Each row of numbers stands for one thing and depends on some of the facts below. Use the named rows to name the rest.

How the things are related:
drotre (Ξ c) (α k)
nufos (Ξ a) (α f) (τ dopate bapler fisa)
veskom (Ξ c) (α f)
roples (Ξ a) (α e) (τ mume)
dreza (Ξ b) (α k)
bifluk (Ξ d) (α g)
deklu (Ξ d) (α e)
ploskan (Ξ b) (α f)
bimus (Ξ b) (α h)
klabru (Ξ a) (α h)
tedrebru (Ξ c) (α k)
pligron (Ξ c) (α g)
fisa (Ξ c) (α i)
zopar (Ξ a) (α h)
bralal (Ξ d) (α g)
klaper (Ξ d) (α j)
grofledruk (Ξ d) (α k) (τ veste stidram)
stidram (Ξ c) (α i)
gretim (Ξ d) (α e) (τ ziskil skelo)
vari (Ξ c) (α h)
plapim (Ξ a) (α f)
skoskidim (Ξ a) (α g)
pivu (Ξ a) (α k) (τ mifar)
drovul (Ξ b) (α j) (τ meklo)
fluza (Ξ a) (α k)
tremupor (Ξ c) (α e) (τ sipir)
mipus (Ξ b) (α h)
skelo (Ξ b) (α e)
brufu (Ξ c) (α j)
meklo (Ξ d) (α e)
skesil (Ξ a) (α e) (τ lafin)
flemutas (Ξ c) (α f)
drotrumus (Ξ a) (α h)
votek (Ξ b) (α e)
vatrir (Ξ b) (α e)
rubri (Ξ a) (α i)
debe (Ξ a) (α e)
sebri (Ξ d) (α f)
gistu (Ξ b) (α e) (τ gikes klasten)
fetrel (Ξ c) (α i)
nuflom (Ξ a) (α g)
petruki (Ξ a) (α j) (τ nuflom)
grazor (Ξ a) (α f) (τ sebri)
plemu (Ξ a) (α i) (τ bimus boso mepun bunol)
losedrok (Ξ a) (α e)
mabrir (Ξ b) (α j)
stedol (Ξ b) (α i)
veste (Ξ d) (α e)
brutezes (Ξ c) (α e)
kamel (Ξ d) (α j) (τ drotrumus)
stode (Ξ b) (α f) (τ nuflom)
grefle (Ξ b) (α g)
boso (Ξ a) (α e)
gikes (Ξ a) (α i)
mepun (Ξ d) (α e)
klasten (Ξ b) (α e)
tristogri (Ξ a) (α f)
vapluk (Ξ a) (α j)
tudar (Ξ b) (α g)
tugrul (Ξ b) (α h)
dopate (Ξ b) (α i)
britrim (Ξ d) (α k)
klaza (Ξ a) (α e)
difluflor (Ξ d) (α h)
nake (Ξ b) (α i) (τ tudar)
dribror (Ξ c) (α i)
klestom (Ξ a) (α k) (τ lezan)
dinir (Ξ c) (α e) (τ dopate pligron stidram)
dratomas (Ξ a) (α j)
muplek (Ξ a) (α g) (τ difluflor)
sunun (Ξ b) (α h) (τ lezan vari bifluk)
bruste (Ξ a) (α f) (τ votek bifluk)
ziven (Ξ b) (α e)
fludral (Ξ b) (α f) (τ veskom tedrebru)
mulal (Ξ c) (α i)
gatal (Ξ d) (α h)
gregistu (Ξ d) (α f)
bunol (Ξ b) (α k)
baskun (Ξ b) (α i) (τ bapler vatrir)
volubror (Ξ b) (α f)
bomus (Ξ c) (α g)
mifar (Ξ c) (α e)
trastum (Ξ d) (α f)
zibrek (Ξ a) (α f) (τ gikes bapler fetrel)
sipir (Ξ c) (α h)
paplefak (Ξ d) (α g)
dribun (Ξ b) (α j) (τ volubror gikes tristogri ziskil)
lafin (Ξ d) (α e)
lota (Ξ a) (α h) (τ klabru losedrok bralal plapim vapluk)
lasal (Ξ a) (α j)
figre (Ξ a) (α g) (τ gradrel dratomas tudar klaza trastum)
ziskil (Ξ c) (α g)
brefo (Ξ c) (α j) (τ dratomas mipus klaza)
tulis (Ξ c) (α h)
bapler (Ξ a) (α h)
gradrel (Ξ d) (α i)
flegon (Ξ a) (α k) (τ ziskil mepun dribror)
rade (Ξ a) (α f)
mume (Ξ c) (α f)
lezan (Ξ c) (α f)

Named rows:
stidram: [  7   1   2   4   5  -1  -1   0 -13  -1   6  -5  -1  -4  -2   2  -5  17
  -6  -4  -1   7  -7   3  12  -7   7   5   2 -20  -3  -1  -5   6]
grefle: [-14   5   7   0   6  -5  -3   7   6   1   6   4   2  -2   1   8   3  -5
   6  -4  -7  -6  -8  -4   0   3   2  -1   7   4   0  -2  -9  -8]
roples: [  1 -11  -8  -2  -6  -1  12  -9   8  -1  -9  -1   0   4 -13  -4   4   0
   7  11   8   4  11   5  -5   0  -4  -4  -3   5   0  -2   2   8]
lafin: [  4  -1  -2 -11   3   3  -9   5  -1  -7 -10   5   1  10   6  -7  -1 -14
   3   0   3  -4  -8   2   4 -13   9   0  -1   8   9  -9  -2   1]
skesil: [  1 -12  -9  -1  -5  -1  11  -7   7  -1 -10  -1   0   4 -12  -4   3   0
   6  10   8   4  10   5  -7   0  -4  -8  -2   5   1  -2   1   8]
fetrel: [  2  -2   3  -1   0  -2  -1  -2 -11   1  11  -7   6  -5   5  -1  -5  15
 -14  -3  -2   4  -6   2  11  -2   8   5   0 -15   1   3  -1  -2]
plemu: [  1   7  -3   5 -12   0   4 -13   4   4   5   0   1   2   2  -3   0  -3
 -10   8   1   0  14  -4 -13  10  -9  -2 -11  11  -3  10  15   0]
rubri: [ -2   9   8  -3   0  -6  -4  -3   2  -1   1  -4   2  -1   0   9   0   2
  -1   5  -5  -1   2   1 -12  -2   3   5 -13 -10  -2   1   5  10]
trastum: [  8   9   5   1   5   6 -11   7  -4  -5  -4   6  -4   5   9  -3  -5 -14
   1  -2   1  -5 -11  -3   2  -9   5   1  -5   1   0  -8   6   3]
brutezes: [ -5  -9  -2  -7   4  -5   0  -3  -5  -4   6   7   7   1   1  -8   0   0
  -5  -1   3   4  -1   3  13 -18  10  10   7  -4   6  -3 -13  11]
bunol: [-12   9   3  -9   4  -8 -10  10   2   1   5   6   1  -2   8   4   3   1
   3  -5 -12  -5  -1   1  -7   4   2   5   6   7  -1   5 -11  -8]
klestom: [ 26   0 -11  18  -1  -8  11  -3  -1   3  -7  19 -32  -7 -27 -11  -6   4
  22  17  12  13  14  -2 -16  10 -22  -4   3  16 -22   4  13  19]
tedrebru: [  2   1   1 -11   4  -4  -6  -2  -8  -2   8   8   1  -4   4  -2  -4   7
  -7  -4  -4   5   2  -1   7 -10   6  17   4  -9  -1   5  -9   6]
skelo: [-24   2   0  -5  -1  -8  -2   8   7   3   5  10   7   6   9  -7   8  -9
  -2   1  -4  -8   0   4  -4  -5   3  -3   9  22   6   1 -10  -8]
dribun: [-11   2 -10   0 -25  -1  10 -11   8  18  16  -5  13   2  24 -16   1   9
 -27   4  -3  -2  11  -5  -2  35 -15 -18   5  40   3  23  17 -56]
mepun: [ -3  -3  -3 -11  -3   3  -8  -1   0  -2  -3  11   7  11  17 -15   0 -23
  -7   2   3  -6  -2  -1   1 -11   6   2  -2  22  11  -3   4  -4]
flegon: [ -5  -1 -11 -11 -26  -3   8 -24   8  13  11   8   9   3  16 -18   3 -11
 -24  14   0   0  28  -9 -18  24 -17   3 -10  41   0  25  21 -20]
debe: [ -8  -5   2 -11  -1  -6   0  -3   5  -3  -6   2   9   4  -8   3   8  -6
   2   9   2  -2   2   6  -5  -9   6   3  -8   0   6  -2  -3  13]
klaper: [ 12  15   4  -7   5   3 -14   1  -4  -5  -3   3   0   3  14   1  -8  -5
   0  -1  -2  -3  -9  -4   2  -3   6   5  -6   0   1  -6   5  -9]
brefo: [ 20   4  -6  21   2  -2   8  -6  -9   2  10  13 -21  -5 -10  -9 -12  13
   3   6   8  13   7  -4   7  -4 -11  -2   9   0 -16   1   0   5]

Name these rows:
No name comes twice in this set of rows, the named rows included.
[ 11  12   5   0   6   3 -14   7  -4  -3  -3   3  -5   4  11  -1  -6  -8
   1  -2  -4  -5 -10  -1   0  -6   3   1  -6   0  -1  -5   5   0] : gradrel
[ -9   2   7  -5  -6  -5   1  -6   5   1   4  -3  10   1   3   4   3  -5
  -9   8  -1  -5   1   2  -9   0   5   3 -13  -2   4   3   7   5] : tristogri
[  7  13   8   1   2  -9  -3  -4   1  -1   2   5  -4  -2  -8   8  -3   4
   6  11   1   0   4  -2 -11   1  -1   4 -12  -4  -9  -1   7  12] : dratomas
[ 24  -6 -10  -7   1  11  -2   6  -7  -4 -20  -7 -11  -2  -4  -4  -7  11
  10  -4   3   8  -3   4   6  10  -4  -6   3   1   0  -2   4 -13] : grofledruk
[ 13   1  -4  23  -2  -4  11   0   3   4  -2   8 -22  -1 -21  -7  -4  -1
  14  15  13   6   8  -2 -13   4 -17  -9  -2   7 -15   0  12  18] : bruste
[ -5   6   8   2   5  -4  -5  18  -3   1  -3 -13  -3  -4  -2  13   0  20
   7  -5  -6   1 -14   9   4  12   4 -12   6 -14   1  -2  -8 -15] : dopate
[ -6   4  -1  16  -2   1   4   8   5   4   3   0  -6  -1  -1   1   2   4
   6  -2  -2  -2   1   1   1   8  -8 -14  10   5  -4  -2  -4 -12] : fludral
[ -8   5   4  10   7  -6   0  11   3   3   5  12 -11  -3  -7   2   0  -5
  14  -1  -2  -3  -7  -2  -2   1  -5  -3   9   9  -7  -4  -7  -2] : tudar
[-15  -1   1   2   5  -9  -3  14   4   0  -2  12  -4   2  -3  -4   6  -2
  11   1   0  -4  -5   6  -3 -10   3  -5  10  11   1  -5 -15   0] : votek
[  6   9  -6  28   1  -2   5  12   2   5   2   5 -22  -3 -10  -4  -5   7
  13   1   0   4   5   2  -6  11 -18 -17  13  12 -14   1  -1  -7] : nake
[-15   9   7   5   4  -4  -6  13   4   2   5   1   0   0   4   7   3  -1
   3  -5  -7  -7  -7   1  -2  -1   2  -5   5   2   1  -3  -7  -6] : ploskan
[-17  -1   1  -4   5  -7  -4  10   4   0  -2   6   3   4   1   0   8  -2
   6  -1  -4  -5  -6   7  -1  -6   6  -4   9   6   5  -4 -16  -2] : ziven
[  1  -8   2  -2   7  -3   3  -5  -6  -2   7   3   5  -4  -1   2  -3   5
  -3  -4   2   4  -8  -2  16  -8   8   8   3 -14   1  -3  -8   5] : pligron

The same things again, as new rows of numbers:
Known rows:
sunun: [-10 -18 -14   3  19  -6  14 -14  -7   8  17   6 -13   6  19  -3  -3  12
  -3   3  -6   5 -10 -15   8 -14   3  26  12  -3   3  -7  -2   8]
lezan: [  6 -21   3 -19  -8   8  -6   2   0 -17   8   3  11 -11  11   2 -18 -14
   2   7 -20  18 -12   4 -45  -9  -1   6  -2  -6  -9  -2  -6   7]
klestom: [ -6  -1   3  10   3   8   6 -20  -7  -5   3 -20  -2   0   0  -8  27  12
  -1   3  26  -2 -16 -11  34   4  -3  31   9  -9   6 -15  -2   5]
vari: [  3 -16  -3 -10 -10   4   6   1  -2 -18  16  17  10  -3   2   1 -19 -15
  18   2   5  21  -8   1 -30  13  -5  24   0  -1 -16   2 -15  -7]
dreza: [ -4 -22   2  -1   1   1   4  -1  -9  -1   7   1   0   5  15   3 -16  12
   1   4 -13  -8  -9  -7  -5 -12  16  12   3   5   4  -5  -1  15]
ziskil: [ 10  -2 -14  -4  -3  -2   1  10   5   6   9  26  -2   8  -5   3 -24 -25
   4  -1  -2   5   1  10 -29  31  -8 -39  -4   2  -6  14   7  -8]
dribun: [  3  -4   2   9   9  -6   5  -7  -9  34  -9  -4  -5  13   1  -3   5   5
   1 -25   0   1  -6   2  12 -18  26 -17   3  -1  10   3   3   2]
gikes: [  0  27   5  10  -5  18 -12  -2   4  -3  -9  -8 -11 -25 -16  -2  15 -16
   0   0   4  -9   8   8  18  44  -7   3   0   8   2   4   9   0]
ziven: [  3  -1  -1   6   9  -6   2   6  -2  14  -9  -7   1   2   4   1   6   6
   6 -15  -4   3  -5   1  19 -19  11   2  -3   4   7   4  -7 -11]
votek: [ -1   6   0   1  -5   9   4  10   3   0  -1  -2 -11 -11   8   4 -10   1
  -7   1 -16   3 -19  -1  -9 -17  -5  -2  -4  10  -1   4  -9  -9]
gradrel: [ -2   7   5 -10   1 -14  -6  15   7 -17  -1   9   6   7   7   8  -8  15
   2   4 -10  -5  29   1 -20   0 -15 -19 -13   6  -7   7   3 -12]
nufos: [ -7   0   1   3   5   4  -7 -26  -4   0   1  -9   0 -11 -10  -9  13  -2
 -18   2   2 -15   6   0  33   7  11   6  12  -8  14 -12  13  25]
mifar: [  5 -14   7 -12  -2 -18  -3  19   2  -2  -7   6  22   9 -11   4  -2   3
  16  -5   1  15   7  11 -31   0  -8 -23 -12   2   0   8  -9 -10]
dratomas: [ -6  32  19   7  -6   8  -6   6   6 -22  -9 -15   8  -6 -18   2  11  15
  -4  14  11 -19  26   9 -15  11 -26 -23  -6  12   5   0  13  -6]
tudar: [ -5  12  -1  11  -3 -13   6  23   5  -3   4  13  -8  10   0   8  -7  21
  25  -5  -3  -2  27   2   5  12 -11   3  -6  18  -8  12  -4 -19]
klasten: [  3   0  -4   8  -6   6  -8   7  -1  13  -7   8  -3  -6   0   2 -21   1
  -1  -3 -26 -13  -5   8  -5  -7   6 -31  -7  11   5  10   1   1]
dribror: [ 11 -11  -8 -12  -4   3  -3  13   3   5   3  11   3   0  -6   4 -20 -17
  -1   0  -9  10   5  15 -40  19   3 -36  -5   1  -3  11   6  -1]
bomus: [  7  -1 -11  -7   2 -13  10   5   4  12  13  12   3  13   1   2 -10  -9
  -1  -1  10  15   4  -4 -20   1 -14 -25  -2  -5   0  12   5  -5]
skesil: [ -3  19   3  11  14   0   4  -9   1  15  -9 -23  -3   5 -13  -8  37   3
  -8  -7  22  -4   3  -3  44  -5  -5  -9   4  -8  15  -2   6  -2]
vatrir: [  4  -2   1   8   0   8  -5  12   0  10 -11   2  -4  -2  -5   1  -9  -4
   7 -17 -17  -6  -7   7  -6   0  19 -10  -7   9   1   7  -4  -7]

Which thing is each row?
No name comes twice in this set of rows, the named rows included.
[ -8  23   8  10 -18  22   1  -4   5 -40   4  -6  -6 -21  -2  -3   6  -4
  16  11  12  -3  -1  -4  -8  30 -15  55   1  11 -11  -6  -8  -8] : klabru
[  4  -7   7 -13  10 -26   9   8  -3  13  -5  -9  19  31  -1   2   6  15
   6 -13  20  18  22   3 -30 -13  -5 -32  -3  -7   6   3  -1  -6] : brefo
[ 11  -9  -2  -6   0 -15   4  10   3  10  -5   0   4  13  -1   3  -3  -5
   6  -8   6  21  -8   5 -24  -3   1 -24  -8  -8   3   6 -10  -6] : brutezes
[-10   8   2   8  -1   0  10 -11   3 -15   3 -10  -8  -8   3  -9  18   7
   9   9  24  -1   2 -10  11  14  -6  53   8  -4  -5  -7  -3   0] : lota
[ -6  14  18   1 -19  22  -8  -4   3 -44   2 -19  -1 -28   4  -1   2   2
  -6  27 -12  -9  -7   1 -10   2 -11  42   0   4  -9  -9  -2  11] : plapim
[-10  11   6   1   4  -1  -5 -16 -10  23   0 -16   3  19  -9  -6  33  -6
 -29   0  21  -6  -5   7  43  -5 -17 -33   2  -6  31  -5  20  -2] : petruki
[ -1  20  -3   8   8   3  -3 -14   0  17  -1  -5 -11  -5 -12  -8  22  -2
 -20   6  12  -9  13   2  32   8  -3 -28   5  -6  14   0  19   2] : plemu
[-10  33  -4  10  14 -14   5   1   8   9   0 -10  -4  13 -15  -3  32  25
   2   1  31  -5  33  -8  33  16 -25  -6   4   0  10  -1  14 -14] : figre
[ -5  31   0   5  -1  12  -3  -7   4   3  -2  -9  -3 -10  -4  -3  16  -5
 -15  10  11 -11   8  -1   9   8 -21 -12   6   1   7  -1  12   2] : rubri
[ -5  31  -7  14  -4   1   3  -4   7   4   0  -3  -9  -3 -11  -7  23  -7
  -1   4  23  -4  13  -2  34  29 -16  -7   6   2   8   3   2 -14] : skoskidim
[-19 -24  -2  -9   0  -2  -3  -8 -16   6  16 -10   1   1  27  -1  17 -12
 -11  -4 -11  31 -44   2  53 -33  -1  58  -1   0  12 -12 -18  -8] : fludral
[  5 -24  -4  -8   3  -6  10  -2  -2  -5  13  15  11  12   2   1 -10  -6
  26  -2  11  16   6  -3 -12  22   3  17   5  -4 -13   0  -7   0] : tulis

